Each row comes from the steps of one path. Every step used is in the known rows, and no mark comes twice. Write the path behind each row, first mark first.
Each row is shifted at random along 4 fixed directions that mean nothing.
Known rows
gusa, ropin, bimer, rapur:  137  120  200  395  178   26 -178 -247   39  139  -30  150   -8  116  198   44  -78  -71  114   50 -133   48 -184 -165  101  262  171 -179   12  307  291  -23 -102  195  -41   77 -100  -83 -203  203    0 -126   58  -33  111   49 -191  124   89  180 -162  -10   42  -47  -46  232   38 -157  381 -129   58  -48  229
filukiz, rapur, bisof, kuda, biko:  -11  115  203   79   69 -122 -261 -116  -31  264  190   -9  326  112  146  -27 -129   10  254   69  321   88   -3 -165  -19 -103   30   63 -128  196  283  -22 -143  -22 -168   38  143  -91 -283  -70 -220  -72  162  177  -26 -105 -275 -208   96  121    8   17  140  111   96   99   50 -133  125 -160  140 -251   74
lozope, filukiz, rapur, siriv, biko, fadu, rarot, kuda:  105   99  118  184   29  -21  -28   68  147  424  145   17  136  169  186   81 -132  111  -19   61   47  -74  147 -244  -56  -69  179  -73   58  100  215   64  -95 -152   97   97  -47  -44  -94  -43 -242 -240  237   -2  117  -60 -164 -146  208  173  -36    1   79   79   53    4  -16   44  -12 -185 -130  -70   65
filukiz, rapur, bimer, ropin, siriv:  -27  177   81  339  199  -25 -203   71  476  349  218  143  116  -28  146  138   25  189  136  153 -267   38 -155 -117  145  214  156  138   60  -66  185 -176 -219 -267  123   17  -27  -59 -155   98  -73 -225   -6 -167  128  -18 -121   61   85  357  127  233  -31 -113  -62  469   29  -61  102 -217  385 -171  132
rapur, biko, fadu, lozope, filukiz, rarot, kuda, gusa, ropin:  210 -127   90   72    6  -94   86   25  -51  170 -139 -117  181   16  102   79 -169   21   -8   90  124  -88   86   38  -85 -104  129   40  110  138 -165  113 -128  -51 -115  -17   12   71   34  -85 -176 -278  251  123  127 -253  168   15 -118    4    6 -140  170  146   63 -126  -43  104  -32 -173   26  104 -107
gusa, ropin, fadu, lozope, filukiz, rarot, kuda:   48  -15   64  284  124   -5 -143  -17  171  343  232   -9  134  101  124  124  -41   39  -35   79  -93  -72   97 -142    2 -111  286  -57  -14   57  307   24 -107  -97  -48  105    2 -121 -128  -42 -183 -130  231  114   90 -163 -136 -205  180  173  -83   67  -43  -85  -21  -16   58  -31  -12 -264  -23   52   29
ropin, bimer, siriv, gusa, lozope, filukiz, rarot, kuda, rapur: -120   16   19   78 -141  169   49  168   29   34  -94    6   43   24   44    2  146   96 -174   99   63   67   93   98  -19 -235  114   58   -4   22  164   54  145  -34 -128    1   19 -131   65  -61 -145 -105  189   17  -19 -208  -32 -186  -76  -14   75   36   60  146 -191   32  -31  106 -331  -43  -39   86 -195
kuda, rapur, bimer, siriv, gusa:  -33  322  -85  164  -83  -91  -31  -23    4    3 -255  104 -164  -27    3 -100   98  -92   21  -31 -259   71 -106    0  124  -79    1 -187  -46  145   73 -130  123  240 -160   64   31 -115  -75  -32  -19   38  151 -210  -82  -98 -191   94   34  114 -234   28  -41  139 -266  396  -76  -85  -48   34   13  -54  -75
bimer, siriv, biko, fadu, lozope:   45  228 -218  213  135 -127   11   69  273   24 -270  211  -30  -25  199   23   87 -195  -65 -172 -384   94   84 -288  173 -120  121 -169    5  -24  324  -56  188    8    4  212   18 -331   -4  -69   -2   83  157  -99   -5  256 -146   92  268  232 -222   15 -261   62  -53  211  -24  150   71  108 -162  -93   42
gusa, ropin, bimer, siriv, filukiz, rarot, kuda, rapur, biko:   71  115   -2 -181   31  105  -52  125 -148  -14 -295 -146  -37  -70  -49  -87   70   71  -25  283  128  -55   32  168  -90 -282  101  114  161  -40    8   -5  104  -45 -161 -198  -52   41    2  -36 -198 -170  -41 -143 -151  -75  -29 -135 -281  -37   17 -100  253  129 -147  -19 -168   38  -85    6    7  -77 -169
biko, fadu, lozope, filukiz, rarot, bisof:  194  -30   24   57   33  -57 -134 -176 -191  254  143 -240   40  175   54  -57 -161  -58   35   60  279 -161 -210 -105 -209  -41  125 -108   15  334  174  108   63   45   48  -20 -133  -66   -6 -156  -68 -157  114  129    7 -252  -73  -89  202   51 -239 -146    5   27   74 -253 -125 -264  279 -136 -198  -79  118
rarot, lozope, filukiz, rapur:  -18  -38  -85  -54   27  175  -75   57   46  152   13 -128 -173  -63   81  -18   22   50  231  269  299 -118 -163  -10  -89 -104   53   33  115    8  270   -7   96    8  -78   15   49 -143   32   15  -22 -234   78 -211   21 -173  -13  -92  112   16 -114 -189   55  -57  -82  -44 -182 -130    3  -44  -23   45 -105
lozope, filukiz, rapur, bimer, fadu, rarot, bisof, kuda, biko: -153  139   20  -75  222  114 -345   88   98  239  154  -24  147 -132   88   65   30  152  181  356  271   26  131 -137  -42 -274   60  226   64 -230  315 -124  -65 -264  -83 -118   72 -157 -156   94 -213 -221  -61 -147 -115  102 -385 -323  -18  -23  196  105  132 -198    7  154 -135 -145  125 -153  193 -302  -47
ropin, gusa, lozope, filukiz, rarot, bisof, siriv, bimer:   48   56  -88   11  -78   57   -6   33  -74  103 -179  -76 -134 -105  -49   13   49   27  -10  204   67 -246 -163   44  -66 -137  109  -76  187   67   89   10   62   75    8 -102  -33  -12   48   45   26 -153   49  -79  -53 -196  -48   46   24   61 -194 -149   39   53 -167  134 -182 -145   49  -49   55    6  -30
bisof, kuda, gusa, lozope, filukiz, rapur, biko:  131    0   69 -140   12  -34  -69   51 -126  221  -81 -129    0  -33  -42  -16 -118   92  253  235  402  -64  -90   87 -121 -196   62   44  108   79   97  110  -84  -82  -95  -51    0   -3  -75  -71 -130 -204  124 -111   -1 -164   96  -32   52    2  -44 -174  258   98   -8 -102  -87  -62   17    8   39  -71 -205
kuda, rarot, bisof, siriv, gusa: -179  157   33  242  -67   34 -120  134  306  329  178  212   91   24   58  125  107  156   21   49 -170  111   40 -165  148 -199    7   54  -54  -50  103 -236  -80  -29   24  142  156 -224  -83  100 -129 -167  220   -4  153 -214 -265 -165  193  139  -90  175 -105   48 -137  501   11  -15 -165 -137  175 -117 -153
biko, bimer, fadu, lozope, filukiz, rapur: -133  105 -282   83   43  155   94  142  326   79 -118   97 -212  -94  163    5  193 -157   65   70 -131   20  -29 -113  119  -78   74  -55  -31  -95  442  -81  227  149 -107  155   92 -363   19   -5   77  -28  135 -326   33   87 -110   23  232  197 -148 -107 -123  -17 -245  151  -99  167 -136   94 -179  125  -26
bisof, lozope, filukiz, rapur, bimer, ropin, fadu, rarot, kuda:   62  116    6  194  127   63  -16   67   46  163    8  -69  -63    6   28   60  -21  -62  -82   78  -74 -249   92 -138  -31 -131  217 -198   89   13  169   39   68  -32  -86   48  -50  -56  -59   -8 -114  -24  151 -122  -53    8 -197 -109  159   27 -139    7  -10 -110  -93  -21 -178   59  -18 -160 -131   38   -4
gusa, lozope, filukiz, rarot, kuda, biko:  115  -74  183  -66  -69 -106  -56  -47 -344   74  -11 -191  199  128   44 -155 -262   71   78  113  471 -127   66   52 -216 -161   76   13   46  300  -11  235   -2  -48 -189 -115   40  162  -92 -189 -222 -160  219  198  -57 -218   53 -106 -115 -126  -16 -168  277  201   41 -349  -59 -139  -17 -159  -45   37  -41
biko, bimer, ropin, fadu, lozope, filukiz, rarot, kuda:   51   85  -62   76  147   -4  -81  -18 -156   40  -63 -188 -107  -14   -4  -71  -92  -13 -108  172   41 -219   59   31 -159 -160  221  -85  147   48  128   40   82   -6 -133 -115  -84  -18  -28 -117 -139  -69   87  -77 -161 -122 -103  -94   39   -9 -131   29   42 -118  -59 -177 -163 -155   68 -154 -145   45  -48
kuda, gusa, ropin, bimer, rapur, bisof, siriv, biko:   22  150   60  139 -140   95  169  150  215  160 -294  250   12  -62  145  109  167  -45  -97    5 -156   97  -73  -26  116  -72   15   13    2  -34  120  -69   24  159   45   59  137 -152  -44  141 -101  -99   93    1  114 -136  -75   10  -20  229  -84 -117   -3  299 -165  325    5  212 -148  102   85   -9 -178
fadu, rarot, bisof, lozope, filukiz, rapur, bimer, ropin, gusa:  -61  113 -184  167  140  119   67  220  265   70 -161  -13 -193 -226  -62   88  233    0  -41  124 -225  -96   81   48  161   -9  141   27  203 -278   10 -123  141 -102  -48  -19   62 -155   75   60  -42  -14  -94 -315  -64  -31  -61  -25  -19   21    6   78 -132 -166 -280  311 -207   82 -197  -31  116   68 -165
lozope, filukiz, rarot, bisof, siriv, bimer:  -57   80 -100   19  -61  154    0  129  194  194 -113   70 -118 -110   63   80  205   -8  -36  162  -99 -100 -132  -60   34 -149   82  -16   54 -122  232 -110   71   63   87  -43   22 -168   23  116   -1 -129   16 -126   37 -125 -180  -37   59  182 -109 -102  -98   93 -210  259 -138   18  -48  -12   54  -45  -35
kuda, fadu, rarot, filukiz, rapur, bisof, lozope:  -54   -7  -71   94  -12   31   51  164  243  192  -16   72  -21   18   54   74  326 -129   83  -24 -118    0   16 -108  127 -220   28  -64  -99 -165  254   -4  227  -45   31   87  193 -318  -51  -12  -83   87  214  -22   83  -27 -153 -102  144  100  -89  -50 -311   88  -20  109 -104  255 -289   68  -23 -114 -119
bisof, siriv, biko, rapur, bimer, fadu, lozope, filukiz:   53   17 -149 -108   53   74   95  138 -198   78 -356 -170 -354 -109   47  -64   -7    2   41  216  372 -157 -121   84 -138 -174  -71  -21  238  -24   62   59  168  -19  123 -106 -122  -30  149   60   85 -234 -107 -260 -163  -58   51  174  -27 -141 -113 -167  128  -14 -115 -218 -278  -70   22   95 -184   -3 -250
lozope, filukiz, rarot, bisof, siriv: -103   80  -17   22   47  131 -186   39    6  213  136  -89   16   46   -3  -33   27  148   83  277  190 -168 -137  -87 -112 -177   18   54  104   40  177 -162    4   11  164  -73   15 -126  -12   49  -63 -311   50  -40    9 -269 -239 -126  200   38 -118  -30    9  -43  -83  106 -182 -233   61 -196   72 -112 -110
kuda, gusa, lozope, filukiz, rarot, bisof, siriv, bimer, rapur, biko:  243  -64  312  264   12 -158  -91  -32  239  582  188  240  201  252  185  173  -79  -12  246  -26   52  180 -236 -166   92  149   68 -112 -192  237  369   92 -231  -25  272  139  -87 -164 -245   90 -146 -197  246  109  279 -141  -48   31  297  320 -114 -105   -8  280  -50  102  202   42   84  -45   58 -188   22
rapur, bimer, fadu, lozope, filukiz, rarot:  100   18 -173   92  132  -38 -142  -81  -52  262    4 -149 -176    4   41   33  -19 -118   86   97  137  -69 -139  -48  -62 -124  152  -44   14   96  269   54   55   29   26  -63  -84  -99  -37  -85  -32   -3   -3  -69  -65  -94  -10  -15  140  119 -234  -39  -45  -87  -23 -142  -85 -185  134  -21 -124  -43   80
fadu, rarot, kuda, biko, bimer:   -5   56   79   12   39  -78  110  142   86   38 -156  104  142  -40  194 -122    8    8 -106   30   29   95  174  -51  -39    1    7   63    3  -18   57    2  102  -64 -142  -83   57  -50  -65  -16 -193 -126   98  -62   -5  146 -165  -24 -114  123  194  -16   77  177  -51  -51  -28  145 -108  -50  -59  -65    0
lozope, filukiz, rapur, biko, fadu:  120   76  -38  -30    9  -75   53   56  128  331 -134   39  -30   43  102  -13  -38   11  136   27   61   56   43 -151   -7  -21   91    4   11  -46  110   -3  -47 -129   83   41  -72  -87  -69 -113 -166  -87   56 -114   89   81   37   69   54  176   26  -69   32  217   36   99    4  185    0   67  -42  -93  -16
bimer, siriv, gusa, ropin, fadu, rarot, bisof, lozope, filukiz:   40  -98   62  165  -69   65   58   73  -17  338  -34  -69 -164   40   28  112  124  107    5  130  193 -127  -55   30  -62  -22   25 -102  113  -27   16   67   32 -136  151   26  -27  -47   88  103  -44 -203    7  -67   16 -269    9   58   -1  -82  -36  -63  -42   -1 -104 -119 -127  -15  -82   -6   34   31 -273
siriv, filukiz, rapur, bisof:   44  108   47   17  -33  -62  -77  -47   12  357  134 -135   43  154   99   64   17  -13  186  165  183  -61 -217   -6  -39   48   52   -2    7  180  185   12   54   91  -28   -6   77  -73 -130  -75  -91 -132  109   72   53 -268  -59  -16   80  204 -210  -72   88   99   80   67  -31 -148   11  -32  -37 -126  123
fadu, lozope, filukiz, rarot:  128 -169  -41   49 -118  -18  193   73  -63  234 -111 -157  -80   92   79  -28   20  -99  -85  -58  224  -36  -98  108  -98  -97  103   15  -12  140   65  181  144   35   58   14   24  -68   79 -173  -52  -11   48   96   38 -332  272   37   27   72 -139 -176  -45  191  -63 -385  -33   83 -187   82 -242  175  -45
rarot, filukiz, rapur, siriv, biko, bimer, fadu:  114  243  -77   33  -68  -89  172  -34 -114   87 -345   18 -259  -27   25 -102 -117 -108  -41   33   24  -46 -169  -51 -125   64   28 -112   39  121   40   12  100  205  -43  -95 -110   23  -56  -95  -48  -40   84 -224 -127   40   -7  154  -39   73 -152 -120   89  271  -48  -26  -87  118   39  188 -167   14  -23
rarot, filukiz, rapur, biko:  144   73   23 -142  -38   24   90   55  -67   59 -213  -98  -82    5  -21 -181  -60 -108  149   57  172  -61 -153   14  -64 -144   35  -25   13  140  112   32  104  160 -127    4   11  -51  -55 -143  -79  -59  154 -156    0  -87   96  -31    9   45 -151 -299  131  290 -117  -73 -141  142 -100   82 -174   60  -94
fadu, rarot, lozope, filukiz, rapur, biko, bimer:  171  -61  135   89   33 -122  112  109  292  428   29  140   64   54  225    8   -2   -1   93   27  146  161 -110 -102  -20  155    0   31  -68   15  206  -11  -55 -124  104   26  -45 -132 -103   40 -173 -196   68 -116  146   45  -22   24  117  340  115 -101   10  199  -15  -87   79  153  -33   20  -40 -138    1
fadu, rarot, kuda, rapur: -100  101  -43   -4  123  234 -154  133  -72  -61  -83 -103   56  -79   66   20   71   80  -88  174  104  -16  171  -73  -46 -318   79   84  129   50  206   -1  167  -50 -222  -15   -2  -90   81    6 -106 -140  124  -64  -86   57 -282 -312  -18 -135   17   51  122  -47  -81   84 -211   -2 -104 -164 -119  -64  -82
fadu, rarot, lozope, filukiz, rapur:  -28  108 -175  121  231  154 -355 -101  127  203  201  -67 -154  -49  137   63  -11  -31  346  251  142  -94 -137 -263   13  -90  121  -99   69  127  554  -89   33   77 -129  103    5 -237  -60   77    4 -155  139 -247    5   13 -298 -185  358  125 -289  -81   -3 -255  -60  181 -169 -327  272 -163  -25  -94   95
rarot, lozope, filukiz, rapur, bisof, kuda, biko:  -22  142  -35  -58   -2  -12  -82  -53 -160 -104 -138 -107   45  -24   81 -198    4 -240  170  -18  228  -24   25  -79   -4 -269  -11  -99 -138  227  308   21  186  259 -310   61  175 -182 -145 -146  -76  137  198   44 -202  -92 -265 -157   63   -3 -193 -185   68  177 -117    4 -144  -19    6   -8  -73  -70  -62
bimer, rapur, siriv, biko, fadu, lozope, filukiz, rarot:  134  -64   42   93   28  -80  -87  -27  -22  505   77  -83  -26  152  143   76  -89  100  104  164  313   24 -149    4 -129  -10   92  115   76   79  191  102  -82 -186  267  -95  -93  -52  -44  -56 -176 -252  -28   18   55 -239  128    7   89  146  -72  -40   36   46   92 -209   32 -179   89   -4  -78 -127   28
lozope, filukiz, rapur, bimer, siriv, biko, fadu, rarot, kuda, gusa:  189  -12  187  119    9 -113   50   76  -19  248  -27  -20  185  113  149   82 -245   57   26   11  222  -65   10  -97 -129  -31   92  -90   19  159   -2  177  -86  -48   -6   19  -55   35  -10  -45 -228 -322  329   33  155 -233   39   -1   84   75  -38  -71  171  212   81 -100  -59   13   13 -146  -15  -45  -39
ropin, fadu, rarot, kuda, gusa, lozope, filukiz, rapur: -187   18  -58  189  108  169 -150  166  428  368  287  144   70  -60  143  291  100  182  144  263  -34   19   97 -158   98  -79  212   69   79 -181  439  -19  -60 -223  -53  142   91 -281  -39   98  -93 -246  246 -136  194  -21  -95 -169  277  158   43  102    6 -212  -47  256   38   -3 -122 -138  106   40  -59
ropin, gusa, lozope, filukiz, rarot, bisof, kuda, rapur, biko, bimer, siriv:  -22  290 -161  131  109  -95 -126  -62   -2 -107 -217   84 -134  -11    8 -191  165  -84   53   48 -267   87  -26   -3   55   24   89 -233  -15  147  384 -103  180  203  -82   -3 -102 -248  -80  -89  -36   15   96 -249 -208   20 -301   89  159  200 -167   41  -56   19 -264  200  -75 -130  118   40  -67 -137  -69
fadu, rarot, bisof, kuda, biko, rapur, bimer, ropin, gusa:  207  151  135  233  229 -184 -198 -177 -235  169   15 -199   72   28  -27  -52 -290   40  142   94  234 -144 -100  -46  -68  165  113  -72  195  308  -77  -18 -154  -36 -112  -80 -136  151 -107  -33 -131 -145  -44  -26 -150 -154 -128   -2   34  -35 -103   70  200 -108    4  104 -135 -335  329 -256   90 -151  113
biko, fadu, rarot, filukiz, lozope:   -8  163 -211 -128   67   46  -31   22 -134 -145 -256 -149 -329 -140  -41 -131   17  -75    7  111    1  -64    9  -85 -135 -242   82    7  157    5  109    3  318   66  -86 -114    1 -124   71  -99  -22    7  145 -159 -134   53  -14 -106    0  -78 -159  -39  -91    6  -15 -111 -313  -59  -24   57 -211   37  -47
gusa, lozope, filukiz, rapur, biko, fadu, rarot:  158   -9  -23   -6   58  -30   43  125    1  350  -95  -82  -11   13   90  107  -83  118    5  133  207  -53  144  -94 -107  -75  120   64  254   -9   -9  113    4 -300  137  -35 -107   20   58  -47 -146 -154  -23  -82   41  104  118   21   23   18   60   -6  128  -14  146 -127 -100   71   28   21 -143  -78   24
kuda, rapur, siriv, gusa, ropin:  -33  336 -231   12  -48   44  -90 -141 -250 -195 -369 -146 -194 -192  -69 -110   15  -93   42  209 -162 -154  -12   72   44 -236   32  -77  207  277 -102 -134  103  334 -417  -68   81   40   21  -56   44  -50  163 -195 -184 -103 -191   24 -128  -92 -310 -138  200   -2 -212  388 -238 -176   69  -90   -9   73  -78
bisof, lozope, filukiz, rapur, siriv, ropin, fadu, rarot:  111  121   78  410   73  -71  -64  -94  146  535  212   17   36  114  145  237 -125  -53   32  -32  -17 -152 -126 -294   37  108  174 -152   36  229  194   12 -110  -72   43  158  -91  -37 -104   59  -34  -71  148    4   62  -46 -108    7  278  208 -249   44   -1  -63   27  129   37  -19  144 -135  -63  -49  247
gusa, lozope, filukiz, rapur, siriv, ropin, bimer, fadu, rarot, bisof:  106   84   93  206  -35   29  -22  -46   85  381  217  -69   54  128   89  142 -128   29  -60  119  100 -181 -180 -172 -101   69  157  -93   96  221  126   42   10  -59  105   27 -137  -80  -29   16  -13 -233  152    7   69 -142 -110  -65  201  114 -130  -43   65  -50   24  -21  -76  -88  161 -129  -97  -39  143
fadu, rarot, lozope, filukiz, rapur, bimer, ropin:  116   76  -25   61   -6   14  186  103  123  162 -154  -69 -188  -24   67   17    6 -178   11   14   40  -91 -217    5    0  124   41 -107   42   28  -30  -28   92   71   46  -27  -55  -29   43  -56  -24   20  -33 -213  -34 -127   84  140   48   80 -100 -152  -67  103 -150  -65 -195  121  -77   52 -122   60  -24
fadu, lozope, filukiz, rarot, bisof, siriv, gusa, ropin: -117  -61  -50   -3 -121  159  115  266  175  234 -154  -31  -10 -170   26  122  198  253 -133  366   -8  -54   95  222   -7 -247   25  328  289 -291 -229 -178  -30 -209   39  -99  176  -59  128  108 -115 -367  -53 -105   71 -308  102  -72 -263  -50  181   -3   44  -69 -143  165 -120   79 -301  -89  177  120 -330

Which path is each row?
 151  154  128  -16   33  -49 -272  -81  -93  519  143  -66   43   60   78  108 -178  242  270  348  422 -115 -243 -107 -174 -102   28   68  210  108  152   55 -185 -246  112 -144  -49   98 -110   84 -219 -442   45 -105   16 -143 -151 -121  119   86 -123 -134  228    3  141   26  -98 -365  309  -98  115 -368   14 -> kuda, fadu, rarot, bisof, lozope, filukiz, rapur, siriv, biko
  11  -61  226  163 -199   37  308  175  184  355   22   12  179  196  128   59  -62   53  -59   60  260 -104 -171  -30  -82   41  -51  105   19   75 -104  -75  -42   50  257   17   82  -69  -14   26 -106 -319  196  133  201 -406  151   52   35  158   51  -87   82  314   23   -6  -31  268 -296  -76   50   85  -91 -> kuda, gusa, ropin, bimer, fadu, rarot, filukiz, rapur, bisof, siriv
 103  215    7   39   55  -46   72  -91 -293  -27 -287 -170 -135  -92 -118  -74 -127 -125 -188   71   59 -190 -151   98 -188   13  144  -80  144  113 -122  -13   98   78 -212 -157 -167   79  -19 -144  -84  102  -90  -66 -300  -71    3   43 -104  -73 -107   13  130   53  -65  -86 -154   16  148   58 -100   11  -48 -> filukiz, rarot, bisof, kuda, rapur, biko, bimer, ropin, fadu
 -58  187   -3  265  -11   25   -3  -48  166  303   -3   69  -53  -94   31  177  -10   56    0  170 -188 -104  -55  -47   78   35  173   -1  141   -7   14 -125 -110  -28 -164   72   36  -34  -90   64  -45 -136  107  -77   24 -108  -20   24   -7  113  -87   55  113  -66 -103  362   45   27   -9  -96  160  119  -32 -> lozope, filukiz, rapur, siriv, gusa, ropin, fadu
  26  193 -220  -80  -35   36  112  179  209  107 -402  145 -245 -148  109  -23  203  -25   -6   68 -209   70   48  -74   39  -95   80  -31   76 -278  176  -70  164  -72   98  -13  -45 -186   45  -37 -134  -44  -47 -297  -41  135  -39   94  -53  173    0  -82 -123  165 -103  214 -111  196  -58  213  -38  -93 -135 -> rarot, lozope, filukiz, rapur, bimer, siriv, biko, fadu
  34   93   -1   76  163 -109 -117  100  228  357   36   52  114   29  187  100 -116  146   90  178  151   12  -39 -219  -40 -118   62  159  186 -137  191  -57  -61 -358  189   -6  -35 -170  -14   -5 -152 -343   90  -86   70   90    9  -26  167  142   32   38  -32  -32  196   51  -27  -58  104  -45   12 -241   17 -> rarot, filukiz, rapur, siriv, biko, fadu, lozope
  24   78 -130  126    2    4  -74  -88 -218   43  -85 -174 -201  -50  -65  -30  -53   14  119  113  153 -239  -76   -1  -16  -53  104 -239  179  334  150  106   60  147 -115   62  -66   14   79  -25  143  -94  192  -69 -121 -207  -25  165  157  -89 -330 -132   99  -67 -190   63 -157 -299  100 -114  -43  134 -104 -> rarot, bisof, siriv, ropin, gusa, lozope, filukiz
  55  197  -18  -90  -88  -76   77  -79 -363  -86 -258 -218 -108   95   49 -303 -205  -75   74  200  288 -214 -131   93 -173  -88  -48  -63  151  351  -62   47  174  183  -64 -219 -104   18  -37 -159  -30 -264  158  -86 -180 -216  -59  108  -46  -58 -171 -240  348  183  -67 -148 -196 -110   47  -52 -221  -11  -46 -> gusa, ropin, bimer, fadu, lozope, filukiz, rarot, kuda, biko, rapur, siriv
  41   59 -126  -80 -118   31  142  126 -119   11 -354  -98 -235  -20  -53  -90  245 -104    9   85   68 -151  -53   77  -80 -226  -23  -90   88 -103   52   49  318   43   59  -94   70 -165   52  -99  -88   42   54 -137 -101 -104  -16   23  -40  -34 -142 -158 -155  156  -19  -72 -262  151 -200  207 -127  -80 -240 -> bimer, siriv, biko, fadu, rarot, filukiz, rapur, bisof, lozope
 -10  119   13  -13   35  -57  -95  -28  -90  100  -94  -65   84  -12  115  -55  -52 -127  140   73  282  -13   12  -77  -30 -215   12   10  -57   89  268   19   50   59 -180   -6  108 -131 -165  -72 -103   16   95   22 -163  -28 -204 -113    6   36  -66  -67  108  105  -29   10  -84  -18   59   -4    4 -148   -3 -> siriv, bimer, fadu, lozope, filukiz, rapur, bisof, kuda, biko
  13    1 -247  -86   26   35   44   71 -127   22 -215 -214 -174  -75    5  -79  156 -171  -56   47   66  -74   33  135  -52 -349  128   16   47  -12  180   88  278   74  -94  -61   77 -172   53 -174  -31  117   13  -31 -163 -185   37  -52   -5    6 -193  -93  -85  -12  -93 -205 -177   -2 -100   81 -231   36  -58 -> rapur, bisof, kuda, fadu, lozope, filukiz, rarot
  59  -36 -124  -90  -63  171  184   53 -150   -2 -291 -241 -249  -79   32  -92  -67  -30   17  261  359 -270 -162  153 -177 -106   69   34  250   55   -6   71  169   90 -141  -76   -6   -1  120  -36   62 -230  -17 -245  -65 -162  214  109 -100  -72 -104 -265  203  -17 -107 -235 -260    5   -1   51 -148  223  -70 -> gusa, ropin, bimer, fadu, lozope, filukiz, rapur
   4    5   25  238  -39  -48   18   17   49  298   18   11 -113   39   60  102    8  109  140   75   69  -25  -51   22   94  123   96 -120  109  202  172  134  -43  -40   73  107  -40  -45    7   30   63 -170  189  -43   44 -214   97  218  130   37 -138  -45   55   18 -152   93   47 -120  -89  -50   22  112 -113 -> bimer, rapur, siriv, ropin, gusa, lozope, filukiz
   7 -103  187  180 -154   35  385  346  281  241  -63   88  195   55  155  214  -11   -7 -224  -80    4  -50   89    8    3  -40   79   16  -20  -92 -106  106   49  -46   44  100  118 -126   73  -10 -167 -187  343  117  226 -365  160  -32   25   86   83  -18   15  316  -79  -20  -16  429 -460  -48  -12  193 -213 -> lozope, filukiz, rapur, bisof, siriv, bimer, ropin, fadu, rarot, kuda, gusa
 -22  190   -9   35 -202   57   91  158   93  256 -148   67   -7  -55   12   93  133   78  -85   85   36   88  -51   79   30 -151   66   82   52    7  132   43   31  -48   25  -12   60  -97   25  -72 -162  -93   84  -32  -62 -263   -1 -115   22   96  -47  -97   69  264 -185  150    4   91 -243  133   -1  -42 -250 -> bimer, ropin, gusa, lozope, filukiz, rarot, bisof, kuda, rapur, siriv, biko
 -60  155  -71  -31  214   86 -320    0  -95  209   54 -220 -107 -131  -23   77   61   96  156  367  264 -111   20  -14 -127 -318  117   93  184 -130  299 -107   -1 -125  -40  -97   26 -184 -118   25 -124  -92  -75 -125 -230 -110 -311 -267   94  -28  -32  153   54 -321  116   67 -217 -257  174  -86   80 -282 -138 -> bimer, fadu, rarot, lozope, filukiz, rapur, bisof, kuda
-175   72 -256  142  124  119 -158  103  264  295   60    6 -125 -139   57  182  250   30   -7  257 -152    9   58    1   95 -250  151  169  112 -259  292 -181   58 -115   39  -41   97 -295  -10   51  -77  -61  -32 -103  -25 -118 -115 -167   76  164  -74  159 -134 -250 -118  254  -42 -101 -104  -62   76  -27 -110 -> rapur, bisof, siriv, gusa, ropin, fadu, lozope, filukiz, rarot
  87  111   -7   92   75   14  -54  -56 -168   41 -262   56 -195  -14   67 -114   39   11   63  198   15    8 -140   95  -56   97   26  -85  132  188  270   44  117  176   49  -98 -101  -89  -60   91  -28 -185  -12 -219  -85   -2 -139  149   41   45 -169 -105   60    4 -174   60 -102 -216  201   45 -123  -76  -35 -> ropin, gusa, lozope, filukiz, rarot, bisof, siriv, biko, bimer, rapur
  31  147   74   72  -59    8  -32  -20 -134  235   60 -189   62   24  -38    9  -58   12  -54  119  169 -231  -70  -13 -131 -201  171  -92   75  201  146   53    3   12  -75   60  -22  -79  -61 -102  -42  -92  146   19 -145 -286 -134  -87  186   -3 -157  -67   98  -39  -28  -62 -121  -64   77  -84 -119  -36  -13 -> gusa, lozope, filukiz, rapur, siriv, ropin, fadu, rarot, bisof, kuda
  67   74    3 -144  -60   62  -69   38 -114  277  -86 -185 -167  -76   -3   44  -22  146  128  428  345 -296 -267   82 -194 -113   22   62  302  -37    6   34   25 -149   95 -278  -80   52   24   79  -54 -384  -40 -237  -46 -173  -48    8  -51   30  -66 -185  186  -14    6  -10 -262 -231  118  -31   62 -194  -12 -> fadu, rarot, bisof, lozope, filukiz, rapur, siriv, bimer
 240   93   -9  279  -65 -189  201  -49  104   89 -251  146   51   23  234  -96  -45 -237 -123 -234 -200   69  -88  -86   43  106   95 -210 -165  371  229  118   36  283 -169  131  -11  -56  -60  -82  -59   -1  289    3   52  -45  -48  171  101  394 -210 -194    1  359 -173   26   73  145   64   15 -143   62  120 -> fadu, lozope, filukiz, rarot, kuda, gusa, ropin, siriv, biko, bimer
 -54   62   47   73 -197  141  136  257  287  385  -81  195   57   17  154  133  241   65 -100   27    0  157   -9  -32   68 -186    6  116  -78 -117  263  -50    9  -10  163   83  140 -186  -23   53 -195 -117   87   58  114 -231  -95 -178   49  244    6  -70  -51  332 -174  196   52  241 -357   74    9  -44 -250 -> lozope, filukiz, rarot, kuda, rapur, bisof, siriv, biko
 -26  127   51  102 -159 -170   73   91  -98   44 -171   64   53  -40  -66    8    3  148 -143  113  -47  -35   97  143  -59 -112  109  -59  187   64 -101   95   94 -146 -111  -22   44  -31  -14  -94  -90  -52  183   22 -106 -109   74   97  -28  -68   21   84   77   13  -31   17    2  -39 -114   60   37   24 -193 -> ropin, fadu, rarot, bisof, kuda, biko, bimer, siriv, gusa, lozope
 -66   62 -139  182 -177  122  193   98  294  157  -26  100  -99   29   81   33  141 -133   66  -17 -125  -73 -126  -68  142   49  119 -191  -67  140  340    4  125  247  -68  236  103 -255   22  -63   81   -6  277 -141  113 -207   14   86  300  206 -243 -218  -95  165 -333  216  -39  169 -224   38 -114  259  -27 -> rarot, bisof, siriv, bimer, ropin, gusa, lozope, filukiz, rapur
  86   26  130  102 -140 -129  232  107  174  240 -241  147  211   84  227  -29   46  -44  -59 -134 -101  143  154  -66   69   41   61   74 -110   -2   21   41  -25  -92   77   76   55  -83 -121 -111 -195  -14   89  127   78   -5   37  125 -178  201  193  -24  -12  400   11  147  102  423 -153   67   42  -53   55 -> gusa, ropin, siriv, bimer, rapur, bisof, kuda, biko, fadu
